Here is a tiny trained network, its code and every weight. The questions are about switching its units off for an input and a target symbol, where a switched-off unit gives its printed mean instead of its output.

import numpy as np


def w(rows, s, z=0):
    codes = np.array(rows[::2]) - 128.0
    scale = np.full(codes.shape[1], s)
    scale[-1] = z or s
    return codes * scale


def f(y):
    return np.maximum(y, 0)


def softmax(a):
    e = np.exp(a - a.max(-1, keepdims=True))
    return e / e.sum(-1, keepdims=True)


def log_softmax(a):
    a = a - a.max(-1, keepdims=True)
    return a - np.log(np.exp(a).sum(-1, keepdims=True))


def net(x, mask):
    ids = ['αγεζηλμξτψ'.index(c) for c in x.split()]
    T = len(ids)
    res = E[ids] + P[:T]
    u = 0
    for l in range(2):
        q, k, v = (res @ M[l].T for M in (Q, K, V))
        z = softmax(np.where(np.tri(T) > 0, q @ k.T / 3**0.5, -1e9)) @ v
        res = res + np.where(mask[u], z, O[l][:, -1]) @ O[l][:, :-1]
        u += 1
        y = f(res @ A[l][:, :-1].T + A[l][:, -1])
        res = res + np.where(mask[u : u + 16], y, B[l][:, -1]) @ B[l][:, :-1]
        u += 16
    return log_softmax(res[-1] @ U[:, :-1].T + U[:, -1])


Q, K, V, O, A, B = {}, {}, {}, {}, {}, {}
E = w([
[190,185,39,196],'α',
[53,192,145,102],'γ',
[153,117,146,79],'ε',
[118,155,125,74],'ζ',
[203,208,215,165],'η',
[98,187,100,76],'λ',
[164,11,160,97],'μ',
[78,151,64,51],'ξ',
[95,84,63,60],'τ',
[126,4,75,73],'ψ',
],0.017)
P = w([
[111,132,88,254],'0',
[63,104,127,216],'1',
[78,96,118,201],'2',
[67,107,143,150],'3',
[94,113,128,136],'4',
[109,118,128,115],'5',
[136,122,110,108],'6',
[141,122,114,85],'7',
[158,125,114,69],'8',
[148,118,135,31],'9',
[183,139,108,42],'10',
[163,136,140,5],'11',
],0.0078)
Q[0] = w([
[48,73,78,109],'L0H1',
[91,167,205,104],'L0H1',
[166,182,235,254],'L0H1',
],0.0096)
K[0] = w([
[112,231,202,179],'L0H1',
[116,36,120,178],'L0H1',
[13,34,2,166],'L0H1',
],0.0087)
V[0] = w([
[32,5,35,140],'L0H1',
[107,116,149,182],'L0H1',
[129,114,3,13],'L0H1',
],0.0035)
O[0] = w([
[1,78,195,128,2],'L0H1',
[131,123,133,133,116],'L0H1',
[32,112,165,100,116],'L0H1',
],0.0075,0.00077)
A[0] = w([
[159,124,72,247,28],'L0N1',
[98,151,108,85,162],'L0N2',
[117,131,217,56,177],'L0N3',
[64,77,2,88,64],'L0N4',
[194,204,132,170,130],'L0N5',
[231,153,184,117,101],'L0N6',
[239,133,79,140,165],'L0N7',
[23,64,94,110,4],'L0N8',
[7,102,163,120,144],'L0N9',
[171,173,153,112,130],'L0N10',
[221,61,211,135,24],'L0N11',
[95,218,177,159,167],'L0N12',
[159,84,255,167,73],'L0N13',
[140,112,122,53,106],'L0N14',
[153,84,161,134,187],'L0N15',
[34,138,48,169,167],'L0N16',
],0.0082,0.0025)
B[0] = w([
[119,181,80,106,155],'L0N1',
[118,136,98,122,210],'L0N2',
[129,142,94,114,217],'L0N3',
[107,10,150,116,254],'L0N4',
[148,73,131,140,181],'L0N5',
[95,112,119,142,184],'L0N6',
[86,159,189,91,227],'L0N7',
[195,116,155,163,202],'L0N8',
[155,128,94,161,223],'L0N9',
[116,136,135,113,170],'L0N10',
[135,179,75,95,171],'L0N11',
[100,121,148,95,189],'L0N12',
[139,127,55,76,167],'L0N13',
[88,104,103,114,217],'L0N14',
[167,120,143,140,166],'L0N15',
[141,135,30,130,216],'L0N16',
],0.014,0.0055)
Q[1] = w([
[142,106,210,249],'L1H1',
[189,117,128,134],'L1H1',
[131,215,202,159],'L1H1',
],0.018)
K[1] = w([
[166,126,121,249],'L1H1',
[88,141,106,157],'L1H1',
[134,208,152,173],'L1H1',
],0.018)
V[1] = w([
[161,248,85,133],'L1H1',
[250,94,178,94],'L1H1',
[98,165,206,172],'L1H1',
],0.016)
O[1] = w([
[143,137,105,59,10],'L1H1',
[253,160,127,146,143],'L1H1',
[138,193,187,153,2],'L1H1',
],0.021,0.032)
A[1] = w([
[54,205,180,100,3],'L1N1',
[60,117,101,65,58],'L1N2',
[127,178,133,111,111],'L1N3',
[109,234,122,27,129],'L1N4',
[178,189,132,64,61],'L1N5',
[168,232,138,160,201],'L1N6',
[119,159,186,144,105],'L1N7',
[159,76,198,118,147],'L1N8',
[101,142,161,123,117],'L1N9',
[122,163,58,152,55],'L1N10',
[129,87,93,91,160],'L1N11',
[160,119,207,147,198],'L1N12',
[166,202,192,153,97],'L1N13',
[84,187,96,2,212],'L1N14',
[185,68,98,145,109],'L1N15',
[110,88,126,97,166],'L1N16',
],0.0091,0.005)
B[1] = w([
[164,192,160,80,131],'L1N1',
[112,168,203,80,197],'L1N2',
[60,118,105,155,129],'L1N3',
[173,78,199,53,148],'L1N4',
[11,108,151,149,134],'L1N5',
[169,124,6,124,129],'L1N6',
[142,148,115,97,128],'L1N7',
[118,178,117,128,148],'L1N8',
[116,137,122,109,128],'L1N9',
[149,107,181,87,154],'L1N10',
[152,139,119,178,216],'L1N11',
[121,96,85,126,140],'L1N12',
[149,173,25,137,128],'L1N13',
[128,126,91,219,180],'L1N14',
[121,172,187,68,252],'L1N15',
[156,149,92,145,190],'L1N16',
],0.015,0.039)
U = w([
[66,237,98,168,200],'α',
[112,200,174,79,4],'γ',
[58,112,125,3,184],'ε',
[138,220,30,127,185],'ζ',
[93,240,155,95,140],'η',
[154,175,91,38,126],'λ',
[91,241,86,129,251],'μ',
[109,179,123,89,95],'ξ',
[143,194,188,158,97],'τ',
[112,46,60,117,82],'ψ',
],0.0044,0.0037)

Each question gives the input, a string of symbols that net reads in full, and the target symbol t.
The units are the heads (3 rows each of Q, K, V and O) and the neurons (one row each of A and B). Each row of codes is followed by its name. A weight is (code - 128) times the scale printed after its matrix; where a second scale follows, it is the last column's (O, A, B and U).
mask holds one flag per unit, layer by layer, with each layer's heads first. A switched-off unit (its flag False) gives its mean, the last column of its rows in O or B, instead of its output. The means were averaged over made-up inputs and are rounded, as every weight is.
A unit's drop is (log p(t) with every unit on - log p(t) with that unit switched off) / (log p(t) with every unit on - log p(t) with every unit switched off).
The circuit of an input: a set's keep is (log p(t) with only the set's units on - log p(t) with every unit switched off) / (log p(t) with every unit on - log p(t) with every unit switched off). Starting from the 12 units with the biggest drops (on a tie, the unit counted first), units are removed one at a time, each time the one whose removal leaves the highest keep (on an exact tie, the one counted first), for as long as the keep stays at least 0.8.
circuit, biggest first: the units of the circuit, biggest drop first
most important unit: the unit with the biggest drop
k most important neurons: the k neurons with the biggest drops, biggest first
top k neurons in layer l: the k neurons of layer l with the biggest drops, biggest first
input ε α τ ξ, target ψ: most important unit : L0N4
input μ λ ε μ λ τ λ ψ α ξ τ γ, target ψ: circuit, biggest first : (L0N4; L1H1; L0N7)
input μ ε λ, target λ: top 2 neurons in layer 0 : (L0N13; L0N11)
input γ ξ μ τ λ, target ψ: 3 most important neurons : (L0N4; L1N2; L0N16)
input ε ζ λ γ ξ α τ γ ψ ζ, target τ: circuit, biggest first : (L0N4; L1H1; L0N16)
input ψ ξ η γ ξ η μ ψ α, target τ: 3 most important neurons : (L0N4; L0N16; L0N7)
input ζ γ ε ξ α ξ ζ ψ μ, target τ: circuit, biggest first : (L0N4; L1H1; L1N15)
input ψ ζ λ, target τ: circuit, biggest first : (L0N8; L0N4; L1H1; L0H1)
input ψ ζ τ ζ μ α, target λ: top 2 neurons in layer 0 : (L0N8; L0N13)
input μ ψ ε, target τ: top 4 neurons in layer 0 : (L0N16; L0N8; L0N4; L0N7)
input ζ ζ ψ α, target τ: circuit, biggest first : (L1H1; L0N4; L0N8)
input ξ γ α λ ξ ξ μ, target ε: 2 most important neurons : (L0N4; L1N2)
input ψ λ γ ζ, target α: top 3 neurons in layer 1 : (L1N15; L1N4; L1N14)
input μ μ ε τ ε, target ψ: 4 most important neurons : (L0N4; L1N2; L0N16; L0N7)
input η μ ε, target ε: 3 most important neurons : (L1N4; L0N11; L1N5)
input ε λ ε, target α: 2 most important neurons : (L0N4; L1N15)
input ψ γ ξ ξ ε ψ λ, target τ: 3 most important neurons : (L0N4; L1N15; L0N8)
input λ ξ α, target ε: 3 most important neurons : (L0N4; L0N16; L1N2)
input η ε λ, target ε: top 2 neurons in layer 1 : (L1N4; L1N5)
input γ γ λ ψ λ ξ ψ λ ξ ε ζ, target ε: circuit, biggest first : (L1H1)
input ψ α ε ε ε ε ξ ζ λ, target ε: circuit, biggest first : (L1H1)
input ε ζ ζ ξ ζ, target ε: 3 most important neurons : (L0N4; L1N2; L0N16)
input γ μ ξ γ ζ α λ, target α: 4 most important neurons : (L1N14; L0N8; L1N2; L1N15)
input μ τ λ ξ τ ε ζ λ ε, target α: top 2 neurons in layer 1 : (L1N14; L1N15)
input τ ε α ε ξ γ, target ε: top 4 neurons in layer 0 : (L0N4; L0N16; L0N7; L0N2)
input ψ α ε γ λ, target α: 4 most important neurons : (L0N8; L1N14; L1N2; L1N15)
input ψ λ ε, target τ: circuit, biggest first : (L0N8; L1H1; L0N4; L0H1)
